Below is a small trained network, with its code and all its weights. Each question gives an input and a class and asks what happens when units are switched off, that is, made to give their printed mean instead of their output.

import numpy as np


def w(rows, s, z=0):
    codes = np.array(rows[::2]) - 128.0
    scale = np.full(codes.shape[1], s)
    scale[-1] = z or s
    return codes * scale


def f(y):
    return np.maximum(y, 0)


def log_softmax(a):
    a = a - a.max(-1, keepdims=True)
    return a - np.log(np.exp(a).sum(-1, keepdims=True))


def net(x, mask):
    res = np.array(x, float).reshape(1, 4) / 4 @ E
    y = f(res @ A[0][:, :-1].T + A[0][:, -1])
    res = res + np.where(mask, y, B[0][:, -1]) @ B[0][:, :-1]
    return log_softmax(res[-1] @ U[:, :-1].T + U[:, -1])


A, B = {}, {}
E = w([
[125,160,148,124,130,78,184,182],'x0',
[209,120,161,181,98,88,167,101],'x1',
[121,99,88,149,90,124,252,124],'x2',
[123,68,148,127,113,63,120,86],'x3',
],0.013)
A[0] = w([
[149,96,131,119,121,109,109,11,105],'neuron 0',
[18,74,106,44,115,96,208,122,125],'neuron 1',
[157,88,120,152,118,101,107,74,110],'neuron 2',
[195,178,165,130,124,79,173,170,150],'neuron 3',
[37,148,23,131,108,236,164,131,144],'neuron 4',
[98,179,197,70,203,166,38,157,156],'neuron 5',
[156,78,101,207,112,67,167,148,254],'neuron 6',
[168,216,167,188,126,43,184,131,162],'neuron 7',
[165,168,157,150,95,179,82,141,102],'neuron 8',
[93,128,192,140,210,90,95,122,162],'neuron 9',
[154,180,131,126,125,112,172,88,99],'neuron 10',
[211,39,142,142,147,106,109,1,156],'neuron 11',
[175,34,176,172,78,129,105,94,124],'neuron 12',
],0.0087,0.0058)
B[0] = w([
[65,34,117,138,61,184,184,170,173],'neuron 0',
[189,181,92,185,222,130,130,66,186],'neuron 1',
[98,104,151,82,63,100,146,156,164],'neuron 2',
[137,34,178,61,89,216,165,205,182],'neuron 3',
[128,254,127,184,204,74,42,93,209],'neuron 4',
[163,223,135,153,205,109,60,17,251],'neuron 5',
[229,84,121,83,139,151,140,106,211],'neuron 6',
[146,32,132,63,109,189,97,119,197],'neuron 7',
[104,186,85,47,216,181,166,119,165],'neuron 8',
[175,164,177,60,138,187,164,140,183],'neuron 9',
[148,107,192,132,148,117,144,119,147],'neuron 10',
[137,44,144,82,47,112,196,148,212],'neuron 11',
[128,70,118,42,53,106,193,126,185],'neuron 12',
],0.007,0.014)
U = w([
[20,121,97,162,123,117,98,164,6],'0',
[140,13,132,53,101,148,135,157,190],'1',
[180,254,124,113,193,146,103,105,235],'2',
],0.011,0.0024)

Each question gives the input, the list of numbers given to net, and the class t.
The units are the neurons (one row each of A and B). Each row of codes is followed by its name. A weight is (code - 128) times the scale printed after its matrix; where a second scale follows, it is the last column's (A, B and U).
mask holds one flag per neuron, in row order. A switched-off neuron (its flag False) gives its mean, the last column of its row in B, instead of its output. The means were averaged over made-up inputs and are rounded, as every weight is.
A unit's drop is (log p(t) with every unit on - log p(t) with that unit switched off) / (log p(t) with every unit on - log p(t) with every unit switched off).
most important unit: the unit with the biggest drop
top k neurons: the k neurons with the biggest drops, biggest first
drop when u is switched off: that unit's drop, to one decimal
input [7,-6,4,8], class 2: most important unit -> neuron 1
input [6,-5,4,7], class 2: top 2 neurons -> (neuron 1; neuron 11)
input [7,0,2,-4], class 1: top 2 neurons -> (neuron 5; neuron 3)
input [4,5,-4,-3], class 1: top 3 neurons -> (neuron 3; neuron 4; neuron 7)
input [-4,-8,5,8], class 2: top 2 neurons -> (neuron 1; neuron 4)
input [1,6,-7,-2], class 1: top 4 neurons -> (neuron 4; neuron 3; neuron 1; neuron 7)
input [4,2,5,-4], class 1: top 3 neurons -> (neuron 5; neuron 3; neuron 7)
input [-4,-4,0,3], class 2: drop when neuron 3 is switched off -> 0.2
input [5,3,-1,0], class 1: drop when neuron 12 is switched off -> 0.0
input [-5,-8,7,5], class 2: drop when neuron 1 is switched off -> 0.1
